Below is a small trained network, with its code and all its weights. Each question gives an input and a target symbol and asks what happens when units are switched off, that is, made to give their printed mean instead of their output.

import numpy as np


def w(rows, s, z=0):
    codes = np.array(rows[::2]) - 128.0
    scale = np.full(codes.shape[1], s)
    scale[-1] = z or s
    return codes * scale


def norm(h):
    return h / np.sqrt((h * h).mean(-1, keepdims=True) + 1e-5)


def f(y):
    return np.maximum(y, 0)


def softmax(a):
    e = np.exp(a - a.max(-1, keepdims=True))
    return e / e.sum(-1, keepdims=True)


def log_softmax(a):
    a = a - a.max(-1, keepdims=True)
    return a - np.log(np.exp(a).sum(-1, keepdims=True))


def net(x, mask):
    ids = ['Θαβηλμστ'.index(c) for c in x.split()]
    T = len(ids)
    res = E[ids] + P[:T]
    q, k, v = (norm(res) @ M[0].T for M in (Q, K, V))
    z = softmax(np.where(np.tri(T) > 0, q @ k.T / 4**0.5, -1e9)) @ v
    res = res + np.where(mask[0], z, O[0][:, -1]) @ O[0][:, :-1]
    y = f(norm(res) @ A[0][:, :-1].T + A[0][:, -1])
    res = res + np.where(mask[1:17], y, B[0][:, -1]) @ B[0][:, :-1]
    return log_softmax(norm(res)[-1] @ U[:, :-1].T + U[:, -1])


Q, K, V, O, A, B = {}, {}, {}, {}, {}, {}
E = w([
[191,178,95,176],'Θ',
[94,158,119,163],'α',
[218,61,153,69],'β',
[107,220,43,123],'η',
[192,179,137,177],'λ',
[188,202,122,3],'μ',
[236,219,162,101],'σ',
[96,104,185,116],'τ',
],0.0047)
P = w([
[2,155,173,138],'0',
[41,145,160,137],'1',
[62,136,153,140],'2',
[74,128,145,142],'3',
[85,120,137,147],'4',
[91,116,128,148],'5',
[96,110,121,150],'6',
[98,106,113,153],'7',
[101,103,107,155],'8',
[103,99,102,155],'9',
[105,96,95,156],'10',
[105,93,90,158],'11',
[105,92,85,160],'12',
[107,90,81,160],'13',
],0.0022)
Q[0] = w([
[62,231,5,179],'head 0',
[4,111,116,216],'head 0',
[203,198,39,116],'head 0',
[116,57,208,70],'head 0',
],0.0034)
K[0] = w([
[97,211,49,149],'head 0',
[3,117,111,170],'head 0',
[208,191,55,170],'head 0',
[139,126,228,80],'head 0',
],0.0049)
V[0] = w([
[78,118,134,185],'head 0',
[185,173,2,93],'head 0',
[165,49,174,96],'head 0',
[239,113,88,183],'head 0',
],0.0031)
O[0] = w([
[169,109,131,1,30],'head 0',
[121,27,207,159,136],'head 0',
[187,194,35,203,60],'head 0',
[224,156,210,94,255],'head 0',
],0.0025,0.00037)
A[0] = w([
[106,66,241,50,132],'neuron 0',
[150,98,178,79,163],'neuron 1',
[179,152,204,142,92],'neuron 2',
[157,184,36,135,128],'neuron 3',
[191,202,173,94,134],'neuron 4',
[129,68,204,67,130],'neuron 5',
[189,253,115,135,143],'neuron 6',
[163,85,87,21,188],'neuron 7',
[108,108,244,128,178],'neuron 8',
[120,128,144,224,156],'neuron 9',
[19,96,87,67,206],'neuron 10',
[89,187,165,187,86],'neuron 11',
[118,146,61,79,104],'neuron 12',
[143,187,174,52,1],'neuron 13',
[112,59,44,192,176],'neuron 14',
[85,121,57,61,72],'neuron 15',
],0.0042,0.0015)
B[0] = w([
[95,190,103,161,184],'neuron 0',
[88,138,75,159,183],'neuron 1',
[160,73,77,97,199],'neuron 2',
[78,123,179,90,183],'neuron 3',
[140,30,120,120,228],'neuron 4',
[66,190,126,111,178],'neuron 5',
[85,106,119,152,251],'neuron 6',
[46,189,167,182,208],'neuron 7',
[104,172,78,131,177],'neuron 8',
[45,174,133,76,186],'neuron 9',
[254,54,108,135,211],'neuron 10',
[110,183,112,146,181],'neuron 11',
[131,104,170,154,152],'neuron 12',
[153,2,159,179,157],'neuron 13',
[167,111,158,89,167],'neuron 14',
[172,115,189,161,157],'neuron 15',
],0.0034,0.0031)
U = w([
[149,194,144,80,2],'Θ',
[149,190,145,83,2],'α',
[73,111,245,16,152],'β',
[145,192,144,82,8],'η',
[1,218,121,173,225],'λ',
[113,101,16,194,103],'μ',
[239,57,141,139,224],'σ',
[150,187,136,70,12],'τ',
],0.0091,0.004)

Each question gives the input, a string of symbols that net reads in full, and the target symbol t.
The units are the heads (4 rows each of Q, K, V and O) and the neurons (one row each of A and B). Each row of codes is followed by its name. A weight is (code - 128) times the scale printed after its matrix; where a second scale follows, it is the last column's (O, A, B and U).
mask holds one flag per unit, heads first, then neurons. A switched-off unit (its flag False) gives its mean, the last column of its rows in O or B, instead of its output. The means were averaged over made-up inputs and are rounded, as every weight is.
A unit's drop is (log p(t) with every unit on - log p(t) with that unit switched off) / (log p(t) with every unit on - log p(t) with every unit switched off).
The circuit of an input: a set's keep is (log p(t) with only the set's units on - log p(t) with every unit switched off) / (log p(t) with every unit on - log p(t) with every unit switched off). Starting from the 12 units with the biggest drops (on a tie, the unit counted first), units are removed one at a time, each time the one whose removal leaves the highest keep (on an exact tie, the one counted first), for as long as the keep stays at least 0.8.
units of the circuit, in order: the units of the circuit, biggest drop first
most important unit: the unit with the biggest drop
k most important neurons: the k neurons with the biggest drops, biggest first
drop when u is switched off: that unit's drop, to one decimal
input τ η β η Θ Θ λ β λ τ τ Θ, target σ: units of the circuit, in order	[head 0; neuron 7]
input λ Θ σ, target σ: units of the circuit, in order	[neuron 13; neuron 4]
input α τ α η μ η σ β η, target σ: most important unit	neuron 10
input σ σ Θ β, target λ: units of the circuit, in order	[neuron 7; neuron 5; neuron 0; neuron 1]
input λ Θ λ, target μ: 4 most important neurons	[neuron 2; neuron 4; neuron 8; neuron 7]
input μ μ β α β τ β τ μ λ, target λ: units of the circuit, in order	[neuron 10; neuron 9]
input Θ η τ η, target μ: units of the circuit, in order	[neuron 10; head 0]
input σ η α τ η Θ μ μ Θ η τ, target μ: units of the circuit, in order	[neuron 10; head 0; neuron 0; neuron 8]
input α Θ τ Θ α Θ Θ τ τ Θ η τ β β, target μ: 4 most important neurons	[neuron 1; neuron 3; neuron 9; neuron 0]
input τ β β α μ, target β: 2 most important neurons	[neuron 13; neuron 7]
input μ α β τ β Θ μ α η α, target σ: 2 most important neurons	[neuron 10; neuron 7]
input μ β η τ η σ τ τ Θ, target λ: 4 most important neurons	[neuron 10; neuron 9; neuron 3; neuron 4]
input λ τ Θ τ λ, target μ: 4 most important neurons	[neuron 2; neuron 4; neuron 7; neuron 6]
input α η β η α σ λ τ λ Θ β α σ α, target σ: 2 most important neurons	[neuron 10; neuron 14]
input β τ β, target μ: 3 most important neurons	[neuron 1; neuron 9; neuron 7]
input Θ η τ η α η, target σ: 2 most important neurons	[neuron 10; neuron 15]
input η β α λ Θ η, target μ: 3 most important neurons	[neuron 10; neuron 9; neuron 7]
input Θ β β Θ τ τ β Θ λ λ σ, target σ: drop when neuron 4 is switched off	0.1
input η α λ α, target μ: drop when neuron 3 is switched off	0.5
input β α β Θ τ τ λ τ λ α σ σ σ τ, target σ: drop when neuron 10 is switched off	0.6
